(in the rows, 128 means zero)
Each name stands for a flat space through zero: a line, a plane or more. A row that begins with a name and a colon came from that space; any other row is followed by the name of the space it lies nearest, among the names in its block.
z523-z358: [111 143 109 122 157 114 128 121 102 115 113 141 105 155 159 130 154 121
 111 122 115 130 126 140 133 124 114 154 110 128]
z350-z111: [126 142 127 139 135 118 115 128 130 121 118 115 119 105 147 123 130 133
 111 149 118 114 114 148 121 150 109 131 127 159]
z936-z631: [140 107 134 130 163 130 101 142 122  92 108 146 116 120 123 109 140 159
 118 173 108 111  76 135 104 162 128 146 143 187]
z523-z358: [109 101 111  86 108 148 111 144 195 151 132 107 107  81 146 100  65 144
 170 147 136 177 166 159 130 121  96 115 110 136]
z523-z358: [154 129 177 175 111 108 140 130 131 109 126 139 162 106  80 145 146 110
 123 128 117 113  85  90 169 137 154  89 140 116]
z125-z65: [150  77 150  96 104 171  98 143 178 122 129 133 120  76 114  90  71 168
 162 170 136 151 125 122 131 156 143 100 130 155]
z936-z631: [133 123 142 165 163 100 107 154 135  81 107 140 139 103  98 118 150 135
 123 186 113 111  48 134 123 156 111 131 147 195]
z936-z631: [132 124 135 140 140 124 139 143 124 129 144 118 149 137  96 141 134 133
 122 125 121 105 127 129  87 125 121 140 164 151]
z350-z111: [121 131 113 141 132 105 127 128 136 138 111 125 128 130 135 138 146 121
 138 123 119 136 103 139 136 114 128 131 120 109]
z523-z358: [158 128 127 163 121 118 130 115 102 153 119 123 157 153 111 156 170 140
 123 108 122  90  79 116  98 125 181 133 157  99]
z523-z358: [107 125 126 102 163 138 145 147 112 105 154 137 122 158 114 124 119 126
 115 125 126 127 175 132  96 119  89 159 144 167]
z523-z358: [146 123 123 141 105 128 124 118 136 164 122 108 140 121 131 142 133 142
 137 112 123 116 112 132 111 125 159 120 139  99]
z350-z111: [151  96 141 108 112 148 125 114 129 136 115 152 117 136 131 127 128 146
 142 107 114 143 122 103 152 126 180 115 116  81]
z936-z631: [118 129 160 162 144  94 154 172 173 128 158  83 162  81  70 153 114 121
 117 130  82 102 142 155  80 127  63 125 185 191]
z523-z358: [105 101 112 102 148 130 118 155 163 112 124 140 114 119 121 106 105 134
 160 156 131 167 128 143 130 116  98 137 119 153]
z125-z65: [153 134 191 156 128 119 168 130 105 116 155 126 156 130  80 163 145 116
  86  86  83  83 151  96 123 136 136 114 167 129]
z350-z111: [157 124 175 112  99 165 136 109 112 120 147 137 124 117 127 123 105 135
 103 111 124 113 171  93 151 155 157 100 126 117]
z350-z111: [108 107 108 110 161 113 111 137 138  96  92 169  97 139 145 108 143 126
 151 150 118 172  89 132 170 118 122 140  91 124]
z125-z65: [152 104 125 136 151 135 114 126  91 108 109 165 136 170 109 126 167 151
 131 142 132 110  63 104 111 135 180 148 143 129]
z125-z65: [ 78 133  53 114 175  86 118 136 135 136  88 137  94 165 175 129 162 118
 154 128 118 171 100 177 127  85  93 177  93 111]
z350-z111: [120 107  93 112 136 139 126 137 126 145 132 136 138 167 113 126 131 138
 162 126 157 144 120 129  96  98 143 151 138 114]
z936-z631: [131 117  92 125 129 156 100 137 114 123 134 141 152 156 104 101 122 144
 162 179 206 130  88 119  92 127 150 142 142 154]
z936-z631: [113 148 129 117 150 143 173 125  56 105 173 161 150 219  91 143 149  92
 107  88 168 117 185  83 119  94 129 156 141 114]
z936-z631: [119 139 114 118 103 131 119 110 136 136 115 135 113 121 160 116 117 112
 144 128 155 160 134 124 180 121 136 109  85  89]
z350-z111: [ 87 149  83 144 148  80 138 129 126 125 102 149 127 166 137 140 168  82
 156 118 146 172  95 134 177  76 112 140  89  80]
z523-z358: [137 154 181 157 122 117 147 123 107  86 140 145 143 115 102 134 136  94
  95 128 125 112 132  90 181 147 124  96 124 136]
z125-z65: [111  99 113 117 135 124 107 150 164  98 108 165 125 119 108  96 115 121
 183 176 161 187  82 118 177 113 124 115  99 130]
z125-z65: [100 117 141 127 179  93 159 155 125  82 126 168 124 159  92 140 156  97
 129 113  92 155 126 115 161  97  95 144 123 131]
z125-z65: [150 156 117 153  78 148 106 101 113 152 131 110 153 116 138 118 120 127
 134 151 196 109 104 114 133 146 167 101 122 112]
z523-z358: [131 147 126 134 119 128 122 111 113 127 120 128 120 126 152 126 135 122
 115 129 136 122 125 126 146 139 136 122 111 118]
z125-z65: [114 145 134 126 132 141 131 128  97  78 143 170 138 156 106 104 125  93
 131 156 192 147 132  87 178 126 123 118 105 138]
z350-z111: [158  86 140 119 116 137 117 124 149 149 106 133 120 115 130 133 130 163
 144 114  89 131 100 124 125 133 175 119 134  98]
z350-z111: [115 108  98 130 141 121 139 156 147 156 145 111 159 152  86 142 128 135
 163 123 141 132 123 144  66  90 118 152 167 134]
z936-z631: [122 150 123 151 124 103 107 109 119  94  86 165 115 121 154 112 155  98
 136 159 152 157  64 110 220 135 144 103  71 101]
z936-z631: [154 108  98 123  82 147  96 107 156 193 105  99 127 107 162 126 116 167
 162 125 140 131  98 147 105 130 183 116 124  82]
z125-z65: [113 100 148  86 160 137 143 150 145 104 140 140  98 123 125 121 105 138
 118 117  78 145 182 138 121 128  87 145 132 160]
[160 130 134 153  89 137 118 111 127 158 125 112 153 116 121 136 132 140
 135 127 147 106  97 115 121 138 177 105 140 101]  z523-z358
[137 155 124 141  97 120 133  89 103 148 110 136 123 143 162 143 153 105
 121  93 138 132 122 108 182 119 170 108  91  53]  z350-z111
[136 121 110 148 111 134 131 144 141 166 154  95 176 134  83 140 119 139
 155 132 164 109 117 134  62 110 137 132 176 136]  z936-z631
[143  97 143 151 101 106 121 144 199 161 111 100 144  67 106 141 115 143
 165 129  91 142  88 144 133 123 139  94 141 109]  z125-z65
[119 141 123 133 111 119 128 121 139 132 122 128 126 117 139 125 123 108
 138 128 143 148 129 126 167 120 124 110 103 105]  z936-z631
[106 154 136 165 111  87 133 141 172 122 123 111 145  77 114 131 119  86
 144 147 137 152 110 136 183 119  88  91 109 128]  z936-z631
[118  90 120  99 154 134 120 146 141 103 115 164 111 143 117 110 125 139
 156 144 123 164 113 123 141 116 128 141 117 134]  z350-z111
[175 140 129 145  98 141 123  95 108 204 129  61 131 114 169 164 141 179
  82  82  80  47 139 161  35 160 171 141 175 116]  z125-z65
[122  92 105 123 199  98 130 144 104 107  92 169 110 188 121 144 192 148
 131 113  70 129  69 137  99 106 142 184 141 126]  z125-z65
[143 122 160 184 146  81 128 137 123  80  93 172 152 126  81 139 183 105
 134 149 109 129  24  92 191 130 157 105 124 117]  z523-z358
[ 95 171  72 166 141  71 123 119 123 145  94 117 128 145 162 145 175  94
 138 129 142 141  77 160 147  97 109 144  99  97]  z350-z111
[156  91 104  84 134 181  99 113  98 145 121 141 106 165 155 109 125 189
 131 132 136 112 125 129  67 146 181 162 142 131]  z936-z631
[165 125 198 141  91 155 146 126 129 120 165 118 157  93  83 133  98 129
 103 120 124  95 163  88 134 159 145  85 158 142]  z125-z65
[145 154 112 151 102 131 118 105 113 170 128  89 140 122 153 141 137 141
 112 121 141  89 119 145  89 141 149 129 143 119]  z350-z111
[136 135 178 150 106 110 151 129 152 123 136 120 139  87 106 145 120 104
 116 107  94 128 144 111 174 132 120  87 126 112]  z523-z358
[117 181 108 167  58 128 109 109 142 136 134 117 167  97 126 104 101  74
 167 176 252 159 104 105 206 122 134  67  83  97]  z125-z65
[122 100 101 104 111 132 117 136 183 178 120  98 116 102 148 127  99 153
 166 118 111 155 141 165 103 110 124 129 127 107]  z523-z358

Rows lie near named flat spaces through zero. A row that begins with a name and a colon came from that space; any other row is followed by the name of its block's space that it lies nearest.
z285z189: [153 174 125 137 154 121 140 126 149 129 114  67 150 136 116 151 118 144
 127 149 122 105 106 136 136 159 107 162 124  88]
z231z314: [159 117 155 124 157 136 130 147 148 144 119 138 113 136 110 152 116 176
 133 109 123 104 127 133 114 119 106 111 132 134]
z285z189: [ 95 136 128 146 122 119  82 111  86 124  96 155 133 101 152 130 124  93
 125 119 153 128 129 122 170 100 164 155 108 128]
z715z355: [102 104 149 124 105 157 100 106 103 171 128 160 117 109 136 138 117 107
 116  76 143 141 137  85 130  72 153 146 125 146]
z285z189: [102 196 122 174 144 124 103  91  76 136  53  94 132 126 157 126 135  78
 131 150 130 119 105 111 147 115 117 216 124 135]
z231z314: [162  81 127 145 115 163  96 170 146 194 168  96 153 151 134 135 166 129
 118  81 160 116 123 114 115 152 127  64 133 158]
z903z406: [106 112 118 105 101 105 122 128 137  97 160 176 124 106 138 119 111 125
 124 127 137 138 144 142 122 130 143  83 134 126]
z994z279: [102 155 136 135 141 114 109 115 106 126  81 161  99 115 139 138 115 132
 140 128 122 122 128 134 107 102  99 151 162 158]
z715z355: [104  81 143 128 138 153 150 161  94 133 107 165 106 159 116  98 166 132
 151  99  91 159 147 128 103  96 112 121 147 192]
z715z355: [ 75 121 117 148 139 128 124 186  82 106 105 108 203 155 126 107 168  95
 141  86 106 148 128 151 167 149 140 138 106 124]
z903z406: [142 120 137 158 129 137  74 124 110 161 110 137 123 117 153 139 137 113
 121 113 169 106 122 113 151 112 148 120 110 147]
z231z314: [103 142 103 142 152 107 180 147  87  50  87 115 140 161 122  70 173 102
 156 190  78 159 132 167 158 153 130 165 108 130]
z231z314: [178 118 145 123 168 118 155 150 158 110 114 151  80 147 109 130 128 193
 148 159 108 104 131 158  95 135  86  91 147 154]
z285z189: [ 99 128 107 152 139 129 111 162  93 140  90 117 125 152 138 113 183 115
 155 132 116 146 129 154 102 141  89 128 186 193]
z994z279: [119 120 120 127 100 128 102 127 136 149 154 141 129 119 149 129 125 114
 118 107 150 126 130 118 100 133 120  88 151 150]
z715z355: [147 121 150 131 137 142 134 146 145 147 139 121 147 144 121 136 117 144
 119  89 124 107 121 114 116 132 115 105 110 123]
z231z314: [143  87 135 125 102 159 120 112 128 168 156 141 104 126 134 120 138 115
 116 113 147 140 137  91 120 101 151 113 122 153]
z994z279: [120 134 132 149 133 132 106 147 119 154 111 131 130 143 145 128 140 125
 133  99 129 114 122 126  91 132  88 105 157 173]
z903z406: [111 119 130 122 120 136 143 162 139 138 151 121 159 153 123 121 133 130
 127  82 107 132 128 127  88 148  94  93 147 144]
z994z279: [101 104 105  74  66 112 125  82 148 103 198 167 116  69 128 132  90 111
 107 146 156 165 152 122 150 112 195 120 125  80]
z715z355: [178 122 118 122 124 123 156  88 150 115 136 144  49 127 133 104 135 142
 134 212 130 130 134 127 100 125 121 116 144 157]
z903z406: [ 60 167 153  94  93 142  89 107 146 195 157 115 191  85 121 207  44 124
  92   0 140 120 118  80  99  99 112 163 159  74]
z231z314: [101 150 145 121 141 123 125 118 113 119 102 137 141 112 118 149  98 131
 127 106 118 126 127 124 151 103 137 174 114  97]
z994z279: [101 134 146  94 147 123 178 127 128  98 108 160 103 130  95 131 103 163
 145 125  75 148 142 140 100  99  99 160 154 127]
z715z355: [ 78 103 152  89 112 128 163 131 122 101 143 202 118 125 115 112  95 136
 129  80  87 155 153 119  93  88 119 112 136 141]
z994z279: [ 98 136 133  98 116 115 148 106 130  99 136 159 122 106 118 131  93 130
 124 126 112 144 139 126 127 107 138 147 128 103]
z231z314: [153 105 159 128 136 161 113 142 145 185 141 118 137 135 115 159 119 153
 117  69 139 109 123 100 121 111 125 116 120 128]
z285z189: [188 157 115 116 124 138 164 109 193 151 179  36 150 138 107 151 112 147
 107 159 133 110 105 113 119 178 118 138 120  66]
z715z355: [130 114 134 128 147 126 169 171 132  98 129 132 144 166 114 101 145 145
 141 119  89 130 132 148 110 150 101  97 121 141]
z903z406: [124 153 125 132 118 127 132  95 124 127 126 114 129 119 137 126 113 105
 117 142 132 128 121 108 136 123 137 160 113 109]
z231z314: [ 81 122 103 133  91 127 106 109  89 120 134 134 145 110 151 105 145  67
 121 131 144 162 136 117 161 119 174 149 117 127]
z903z406: [ 47 136 100 112  81 104  91 148 119 118 163 143 190 104 150 133 115  89
 117  72 142 148 135 142 118 151 131  94 158 117]
z715z355: [130 133 111 158 152 137  91 155 102 159  88  81 139 137 128 145 177 125
 147 138 143 129 118 150 152 142 123 156 154 148]
z285z189: [138  60 133  97  99 137 124 160 160 131 200 164 142 122 118 127 124 147
 116  86 145 136 148 130 129 132 161  45 114 121]
z715z355: [117 135 128 108 128 117 132 119 137 121 127 148 106 113 120 141 110 148
 133 135 121 133 135 139 108 119 113 131 159 129]
z994z279: [115  83 134  62 111 141 205 146 167 109 191 147 122 141  78 119 113 168
 132 108  75 171 154 132  84 124 116 104 154 115]
z285z189: [ 99 166 118 150 105 118  71  53  79 130  91 138 117  73 167 136 108  63
 111 157 176 130 122  97 194  86 193 206  93 102]
z903z406: [114 127 101 122 139 119 183 169 127  87 131  98 149 169 109  92 169 130
 151 156  79 157 132 166 108 174  97 120 151 139]
z994z279: [143 136 134 160 167 136 120 153 106 140  79 104 127 154 126 128 162 136
 146 134 119 115 117 141 137 133 107 148 130 154]
z903z406: [120 134 110  81  80  86 180  63 156  42 182 192  87  93 139  85  76 113
 112 199 119 151 149 127 119 125 160 107 106  92]
z285z189: [101 128  89 146  83 131  62  89  91 159 131 113 126  90 166 128 156  61
 118 152 186 153 128 112 167 119 182 156 139 137]
z231z314: [117 142 167 105 176  93 110 124 125  89  70 215  78  85 108 175  69 198
 148 126 120 103 141 165 141  74 120 146 140 117]
z903z406: [147 127 144 116 105 125 134  80 147 122 153 169  95 106 142 121  85 124
 106 137 144 115 132  95 119 102 147 113 100 117]
z285z189: [ 90 147 125 157 161 108  80 165  82 114  63 137 152 125 139 141 148 123
 150 112 132 119 124 167 160 129 121 146 138 144]
z994z279: [131 150 127 130 128 115 128  98 122  99 122 122 140 107 131 129 105 111
 116 153 139 122 123 122 181 123 171 166  77  75]
[108 125 127 150 119 137 107 159 116 150 133 116 172 148 147 119 145 102
 122  76 132 121 121 120 113 146 111  97 128 150]  z994z279
[149 114  97 146 118 134 119  86  97 132 104 130  52 120 148  95 181  99
 144 224 149 157 136 128 140 111 153 158 150 179]  z715z355
[ 88  95 110 129 161  97  76 212  97 100  88 171 134 122 119 144 174 165
 173 119 132 140 147 218 147 142 118  86 186 170]  z285z189
[146 177 150 136 202 115 187 171 143  90  78  79 164 173  86 141 118 182
 149 130  64  98 107 164 127 162  69 165 113  91]  z231z314
[122  79 123  79  94 147 196 154 164 105 220 105 188 146  89 107 123 126
 110  94  98 166 143 118 143 154 168  98  84  65]  z994z279
[150 125 180 118 127 148 186 108 152 121 151 156 134 150 120 109  74 135
 101  80  94 105 125  72 104 101 121 116  59 106]  z285z189
[140 144 140 151 135 150 146 150 137 156 134  76 177 170 130 121 135 116
 116  85 111 108 107 102 104 156  94 120 109 128]  z285z189
[180  95 131 164 146 156 148 151 119 142 121 103 118 178 133  86 185 120
 136 149 122 122 122 118 130 143 126 104  97 171]  z715z355
[144 111 103 149 129 125 156 129 105  92 119 122 107 155 139  69 182  99
 143 197 116 150 133 141 143 146 143 124 110 158]  z715z355
[144 137 120 134 137 128 110 120 132 148 115 112 106 120 128 147 137 140
 134 152 143 122 123 136 126 129 120 141 155 137]  z715z355
[138 128 137 117 125 123 131 113 140 118 140 139 126 112 123 137 102 136
 118 130 136 120 129 122 145 119 149 130 104  98]  z285z189
[ 97 165 123 132  96 161 164  87 113 153 146  49 190 141 127 115 118  59
  98 100 108 153 110  64 144 128 148 212  86  75]  z231z314
[114  91 145 105 116 135 123 172 153 146 167 166 144 135 120 140 114 158
 124  53 122 124 140 131  80 129 100  53 155 150]  z903z406
[146 181 111 156 135 137 130 113 134 158 116  37 159 145 134 139 140 106
 120 147 131 113  98 113 126 165 104 174 131 107]  z285z189
[ 72 160 101 103  64  99 149  86 137  85 181 144 158 106 156  97  86  70
 101 129 123 150 132 109 105 146 137 116 122  95]  z903z406
[120 109 143 124 120 134 159 143 128 106 148 149 152 149 127  98 121 117
 120  96 105 131 134 113 124 127 134 101  88 124]  z715z355
[113 105 127 115 117 120 113 150 135 124 148 160 134 120 129 132 124 138
 129 101 135 131 139 142 117 130 127  84 143 138]  z903z406
[152  94 139 119 144 131 138 154 141 123 132 154 104 138 113 127 138 166
 140 129 121 125 139 146 117 125 120  92 135 149]  z903z406
[199  82 110  97 108 139 148 108 182 141 193 113  77 116 108 132 140 162
 123 194 155 140 140 131 129 141 161  95 136 115]  z994z279
[170  73 152 127 142 154 136 143 135 151 131 160  81 144 115 121 147 162
 137 124 127 125 141 120 114 101 128  93 126 171]  z231z314
[131 147 129 108 116 106 107  58 129 106 122 163  85  64 133 153  78 128
 116 175 161 126 135 120 175  87 184 176 106  80]  z903z406
[104 172 101 135 122  94 111 134 128  91 134  85 200 113 138 137 115 100
 117 135 143 119 113 152 179 176 153 143  97  59]  z715z355
[128 135 110 128  96 134 117  77 121 144 141 118 105 105 145 122 128  92
 115 161 153 144 128 101 136 114 157 157 129 125]  z285z189
[125 134 153 138 168 124 145 177 126 112  99 134 155 160 114 129 126 158
 141  88  93 106 122 147 114 138  87 112 120 136]  z285z189
[163 136 118 149 127 121  80 101 132 157 112 135  76 107 155 142 136 132
 130 170 173 106 122 129 117 124 122 116 158 163]  z994z279
